Here is a tiny trained network, its code and every weight. The questions are about switching its units off for an input and a class, where a switched-off unit gives its printed mean instead of its output.

import numpy as np


def w(rows, s, z=0):
    codes = np.array(rows[::2]) - 128.0
    scale = np.full(codes.shape[1], s)
    scale[-1] = z or s
    return codes * scale


def f(y):
    return y / 2 * (1 + np.tanh(0.7978845608 * (y + 0.044715 * y**3)))


def log_softmax(a):
    a = a - a.max(-1, keepdims=True)
    return a - np.log(np.exp(a).sum(-1, keepdims=True))


def net(x, mask):
    res = np.array(x, float).reshape(1, 4) / 4 @ E
    y = f(res @ A[0][:, :-1].T + A[0][:, -1])
    res = res + np.where(mask, y, B[0][:, -1]) @ B[0][:, :-1]
    return log_softmax(res[-1] @ U[:, :-1].T + U[:, -1])


A, B = {}, {}
E = w([
[109,116,5,157,167],'x0',
[69,217,188,117,192],'x1',
[125,118,129,121,138],'x2',
[123,156,100,55,90],'x3',
],0.015)
A[0] = w([
[180,104,48,49,58,160],'neuron 1',
[143,160,125,122,114,84],'neuron 2',
[179,158,196,74,133,60],'neuron 3',
[153,131,236,107,119,84],'neuron 4',
[115,181,76,7,89,252],'neuron 5',
[147,172,138,41,74,154],'neuron 6',
[202,53,215,91,35,151],'neuron 7',
],0.013,0.003)
B[0] = w([
[147,79,227,165,61,212],'neuron 1',
[127,129,120,98,126,131],'neuron 2',
[34,83,113,152,131,188],'neuron 3',
[29,126,187,138,69,214],'neuron 4',
[128,160,164,3,111,209],'neuron 5',
[25,97,76,45,118,185],'neuron 6',
[250,215,115,119,203,250],'neuron 7',
],0.018,0.017)
U = w([
[155,254,108,183,244,198],'0',
[85,102,201,132,35,198],'1',
[169,194,119,15,135,131],'2',
[47,110,95,70,89,2],'3',
[153,19,73,239,76,122],'4',
],0.0093,0.0052)

Each question gives the input, the list of numbers given to net, and the class t.
The units are the neurons (one row each of A and B). Each row of codes is followed by its name. A weight is (code - 128) times the scale printed after its matrix; where a second scale follows, it is the last column's (A, B and U).
mask holds one flag per neuron, in row order. A switched-off neuron (its flag False) gives its mean, the last column of its row in B, instead of its output. The means were averaged over made-up inputs and are rounded, as every weight is.
A unit's drop is (log p(t) with every unit on - log p(t) with that unit switched off) / (log p(t) with every unit on - log p(t) with every unit switched off).
The circuit of an input: a set's keep is (log p(t) with only the set's units on - log p(t) with every unit switched off) / (log p(t) with every unit on - log p(t) with every unit switched off). Starting from all 7 units, units are removed one at a time, each time the one whose removal leaves the highest keep (on an exact tie, the one counted first), for as long as the keep stays at least 0.8.
circuit, biggest first: the units of the circuit, biggest drop first
most important unit: the unit with the biggest drop
top k neurons: the k neurons with the biggest drops, biggest first
drop of u: that unit's drop, to one decimal
input [1,-2,-6,7], class 1: most important unit => neuron 1
input [-6,-7,2,1], class 2: top 2 neurons => [neuron 7; neuron 6]
input [-1,0,1,0], class 0: top 2 neurons => [neuron 1; neuron 5]
input [1,2,-3,-4], class 0: top 2 neurons => [neuron 1; neuron 4]
input [-1,8,-2,2], class 3: circuit, biggest first => [neuron 1; neuron 7]
input [2,-1,-7,5], class 1: top 2 neurons => [neuron 7; neuron 1]
input [1,0,8,6], class 1: top 2 neurons => [neuron 7; neuron 1]
input [-7,-3,-1,1], class 2: top 2 neurons => [neuron 7; neuron 6]
input [2,-3,4,0], class 4: top 3 neurons => [neuron 5; neuron 4; neuron 6]
input [8,-7,7,1], class 1: top 3 neurons => [neuron 1; neuron 7; neuron 3]
input [0,6,-8,6], class 3: top 2 neurons => [neuron 7; neuron 6]
input [-2,7,1,2], class 3: top 2 neurons => [neuron 1; neuron 6]
input [7,-1,2,-7], class 4: top 2 neurons => [neuron 7; neuron 5]
input [-7,-1,-2,3], class 2: circuit, biggest first => [neuron 7]
input [5,-6,8,-1], class 4: top 2 neurons => [neuron 5; neuron 4]
input [-1,1,-3,5], class 3: drop of neuron 7 => 1.7
input [-3,-3,-2,-6], class 0: drop of neuron 5 => 0.0
input [6,-2,8,8], class 1: drop of neuron 1 => 2.6
